Below are the code and all the weights of a small trained network. Each question names an input and a class and asks about switching units off, where a switched-off unit gives its printed mean instead of its output.

import numpy as np


def w(rows, s, z=0):
    codes = np.array(rows[::2]) - 128.0
    scale = np.full(codes.shape[1], s)
    scale[-1] = z or s
    return codes * scale


def norm(h):
    return h / np.sqrt((h * h).mean(-1, keepdims=True) + 1e-5)


def f(y):
    return np.maximum(y, 0)


def log_softmax(a):
    a = a - a.max(-1, keepdims=True)
    return a - np.log(np.exp(a).sum(-1, keepdims=True))


def net(x, mask):
    res = np.array(x, float).reshape(1, 8) / 4 @ E
    u = 0
    for l in range(2):
        y = f(norm(res) @ A[l][:, :-1].T + A[l][:, -1])
        res = res + np.where(mask[u : u + 12], y, B[l][:, -1]) @ B[l][:, :-1]
        u += 12
    return log_softmax(norm(res)[-1] @ U[:, :-1].T + U[:, -1])


A, B = {}, {}
E = w([
[132,126,130,128,126,130,132],'x0',
[160,255,49,5,90,106,123],'x1',
[70,58,30,98,133,203,155],'x2',
[58,138,119,145,96,52,218],'x3',
[135,132,128,132,133,136,140],'x4',
[124,122,130,122,124,119,117],'x5',
[128,132,126,131,126,131,129],'x6',
[133,131,128,128,134,131,136],'x7',
],0.0037)
A[0] = w([
[113,110,75,168,112,9,214,22],'L0N0',
[91,64,182,131,119,100,99,14],'L0N1',
[161,133,140,130,123,150,169,179],'L0N2',
[110,183,82,66,136,132,121,5],'L0N3',
[191,82,143,172,152,178,44,29],'L0N4',
[103,170,158,159,98,43,184,96],'L0N5',
[225,140,212,198,161,101,149,13],'L0N6',
[162,255,205,91,135,66,81,70],'L0N7',
[38,60,154,162,135,207,133,41],'L0N8',
[153,121,165,219,153,88,100,144],'L0N9',
[71,104,136,179,110,87,181,71],'L0N10',
[211,155,167,108,136,204,50,115],'L0N11',
],0.0061,0.0014)
B[0] = w([
[79,171,183,79,191,180,38,217],'L0N0',
[161,179,106,188,133,181,183,170],'L0N1',
[89,136,101,102,148,84,81,145],'L0N2',
[213,102,211,135,143,131,201,188],'L0N3',
[69,201,183,74,208,147,128,203],'L0N4',
[67,183,118,104,158,116,86,215],'L0N5',
[100,120,44,179,92,70,88,209],'L0N6',
[105,74,59,206,129,51,140,254],'L0N7',
[194,133,112,125,105,94,164,215],'L0N8',
[184,120,93,181,101,115,184,205],'L0N9',
[134,201,162,82,170,222,80,204],'L0N10',
[3,183,164,54,184,100,75,228],'L0N11',
],0.005,0.0053)
A[1] = w([
[165,40,80,226,79,96,158,114],'L1N0',
[136,94,122,139,84,103,85,152],'L1N1',
[164,145,37,63,101,191,95,194],'L1N2',
[153,157,102,98,81,32,199,158],'L1N3',
[82,28,10,47,192,212,195,147],'L1N4',
[157,156,114,218,151,161,137,171],'L1N5',
[77,200,140,159,42,132,200,195],'L1N6',
[170,170,121,90,23,129,109,97],'L1N7',
[86,84,177,188,144,175,128,45],'L1N8',
[98,139,191,255,204,119,142,253],'L1N9',
[148,184,84,55,169,30,141,147],'L1N10',
[50,168,154,119,91,131,155,32],'L1N11',
],0.0055,0.002)
B[1] = w([
[124,190,177,89,185,139,83,158],'L1N0',
[129,163,91,155,155,122,167,138],'L1N1',
[110,98,152,194,118,80,146,182],'L1N2',
[147,106,132,169,116,194,78,183],'L1N3',
[123,166,115,195,99,24,77,213],'L1N4',
[180,70,124,92,37,129,141,178],'L1N5',
[139,82,156,88,210,112,79,173],'L1N6',
[165,114,162,141,170,216,168,142],'L1N7',
[150,195,166,83,137,135,153,155],'L1N8',
[140,95,89,60,92,172,171,254],'L1N9',
[175,51,168,141,79,255,215,241],'L1N10',
[155,92,110,87,207,108,30,155],'L1N11',
],0.0054,0.006)
U = w([
[236,93,148,107,74,197,226,254],'0',
[16,186,164,23,213,139,94,107],'1',
[122,131,71,253,80,2,118,30],'2',
],0.0091,0.00093)

Each question gives the input, the list of numbers given to net, and the class t.
The units are the neurons (one row each of A and B). Each row of codes is followed by its name. A weight is (code - 128) times the scale printed after its matrix; where a second scale follows, it is the last column's (A, B and U).
mask holds one flag per neuron, layer by layer. A switched-off neuron (its flag False) gives its mean, the last column of its row in B, instead of its output. The means were averaged over made-up inputs and are rounded, as every weight is.
A unit's drop is (log p(t) with every unit on - log p(t) with that unit switched off) / (log p(t) with every unit on - log p(t) with every unit switched off).
The circuit of an input: a set's keep is (log p(t) with only the set's units on - log p(t) with every unit switched off) / (log p(t) with every unit on - log p(t) with every unit switched off). Starting from the 12 units with the biggest drops (on a tie, the unit counted first), units are removed one at a time, each time the one whose removal leaves the highest keep (on an exact tie, the one counted first), for as long as the keep stays at least 0.8.
circuit, biggest first: the units of the circuit, biggest drop first
most important unit: the unit with the biggest drop
top k neurons: the k neurons with the biggest drops, biggest first
top k neurons in layer l: the k neurons of layer l with the biggest drops, biggest first
drop of u: that unit's drop, to one decimal
input [5,-8,-7,2,6,-3,-7,-2], class 0: circuit, biggest first : (L1N9)
input [1,2,8,7,7,5,4,4], class 2: top 2 neurons in layer 0 : (L0N11 L0N4)
input [-3,-5,-1,4,-4,2,-8,1], class 0: top 2 neurons in layer 0 : (L0N11 L0N9)
input [-3,-6,-6,-1,-3,0,0,-3], class 0: top 4 neurons : (L1N9 L1N4 L1N5 L0N1)
input [0,0,-6,6,-1,-6,8,8], class 1: top 2 neurons : (L0N5 L0N0)
input [5,7,6,1,-3,-7,2,-5], class 0: top 3 neurons : (L0N3 L0N7 L1N7)
input [-2,4,-6,4,6,2,2,0], class 2: top 2 neurons in layer 0 : (L0N7 L0N5)
input [-5,-7,-5,8,-6,4,-3,-8], class 1: top 2 neurons in layer 1 : (L1N10 L1N6)
input [-5,-3,8,6,-8,-7,3,-5], class 2: top 2 neurons : (L1N4 L0N11)
input [0,-6,6,-7,5,-7,4,-8], class 1: top 3 neurons : (L0N4 L1N10 L0N7)
input [-8,-6,8,0,-2,8,4,-6], class 2: top 2 neurons : (L1N4 L1N10)
input [-6,-7,7,8,-6,-5,7,0], class 1: top 4 neurons : (L1N10 L0N3 L1N8 L0N0)
input [1,7,-7,-7,0,-2,-6,2], class 0: top 3 neurons in layer 0 : (L0N0 L0N5 L0N7)
input [0,1,-8,-4,2,3,1,-7], class 2: circuit, biggest first : (L0N7)
input [6,2,6,-4,6,6,-6,0], class 2: top 2 neurons : (L1N4 L0N0)
input [6,-1,8,-6,6,-3,-4,7], class 2: top 2 neurons : (L1N4 L0N0)
input [7,7,-1,5,6,2,-4,6], class 0: top 2 neurons : (L1N10 L0N11)
input [-4,-2,6,-4,-2,7,-1,-2], class 2: drop of L1N4 : 0.6
input [-2,7,6,-6,-6,4,-2,3], class 0: drop of L0N7 : 1.0
input [3,0,-5,6,7,6,-4,-8], class 1: most important unit : L0N0
